Below is a small trained network, with its code and all its weights. Each question gives an input and a class and asks what happens when units are switched off, that is, made to give their printed mean instead of their output.

import numpy as np


def w(rows, s, z=0):
    codes = np.array(rows[::2]) - 128.0
    scale = np.full(codes.shape[1], s)
    scale[-1] = z or s
    return codes * scale


def f(y):
    return np.maximum(y, 0)


def log_softmax(a):
    a = a - a.max(-1, keepdims=True)
    return a - np.log(np.exp(a).sum(-1, keepdims=True))


def net(x, mask):
    res = np.array(x, float).reshape(1, 3) / 4 @ E
    y = f(res @ A[0][:, :-1].T + A[0][:, -1])
    res = res + np.where(mask, y, B[0][:, -1]) @ B[0][:, :-1]
    return log_softmax(res[-1] @ U[:, :-1].T + U[:, -1])


A, B = {}, {}
E = w([
[88,255,69,118,191],'x0',
[162,122,45,208,123],'x1',
[45,143,113,178,64],'x2',
],0.011)
A[0] = w([
[134,89,229,55,139,237],'neuron 0',
[242,78,137,129,123,222],'neuron 1',
[125,149,83,162,88,196],'neuron 2',
[133,147,130,73,190,169],'neuron 3',
[119,141,26,154,131,200],'neuron 4',
[142,132,69,162,143,125],'neuron 5',
[110,132,76,169,102,220],'neuron 6',
[181,74,155,149,108,252],'neuron 7',
[70,202,112,126,143,203],'neuron 8',
[77,106,164,143,78,151],'neuron 9',
[117,136,47,159,129,198],'neuron 10',
[71,250,101,120,139,254],'neuron 11',
[83,110,152,150,56,167],'neuron 12',
],0.011,0.0046)
B[0] = w([
[160,148,96,1,30,223],'neuron 0',
[217,96,51,133,87,222],'neuron 1',
[67,61,125,193,153,176],'neuron 2',
[212,221,162,81,178,182],'neuron 3',
[107,131,98,249,186,194],'neuron 4',
[144,115,117,190,171,164],'neuron 5',
[95,49,153,188,148,184],'neuron 6',
[160,57,114,104,66,213],'neuron 7',
[62,172,141,142,217,208],'neuron 8',
[72,55,212,77,43,173],'neuron 9',
[122,54,129,222,212,185],'neuron 10',
[76,182,192,130,236,247],'neuron 11',
[67,47,190,116,61,181],'neuron 12',
],0.0078,0.014)
U = w([
[209,56,13,228,151,182],'0',
[21,146,128,225,220,3],'1',
[236,111,2,45,50,99],'2',
[50,48,241,106,40,173],'3',
[163,247,192,57,196,187],'4',
],0.0062,0.0023)

Each question gives the input, the list of numbers given to net, and the class t.
The units are the neurons (one row each of A and B). Each row of codes is followed by its name. A weight is (code - 128) times the scale printed after its matrix; where a second scale follows, it is the last column's (A, B and U).
mask holds one flag per neuron, in row order. A switched-off neuron (its flag False) gives its mean, the last column of its row in B, instead of its output. The means were averaged over made-up inputs and are rounded, as every weight is.
A unit's drop is (log p(t) with every unit on - log p(t) with that unit switched off) / (log p(t) with every unit on - log p(t) with every unit switched off).
The circuit of an input: a set's keep is (log p(t) with only the set's units on - log p(t) with every unit switched off) / (log p(t) with every unit on - log p(t) with every unit switched off). Starting from the 12 units with the biggest drops (on a tie, the unit counted first), units are removed one at a time, each time the one whose removal leaves the highest keep (on an exact tie, the one counted first), for as long as the keep stays at least 0.8.
circuit, biggest first: the units of the circuit, biggest drop first
most important unit: the unit with the biggest drop
k most important neurons: the k neurons with the biggest drops, biggest first
drop when u is switched off: that unit's drop, to one decimal
input [-6,-5,-2], class 2: most important unit -> neuron 0
input [6,4,-8], class 1: circuit, biggest first -> (neuron 0; neuron 11)
input [0,-4,-1], class 4: circuit, biggest first -> (neuron 12; neuron 6)
input [1,-3,-2], class 4: 2 most important neurons -> (neuron 1; neuron 7)
input [-4,5,7], class 3: 2 most important neurons -> (neuron 12; neuron 9)
input [-1,-7,-5], class 2: 2 most important neurons -> (neuron 0; neuron 11)
input [3,-5,4], class 4: 2 most important neurons -> (neuron 4; neuron 10)
input [0,2,-5], class 2: drop when neuron 11 is switched off -> 0.2
input [-1,-3,-3], class 2: drop when neuron 11 is switched off -> 0.1
input [-1,-6,-4], class 2: drop when neuron 0 is switched off -> 0.1
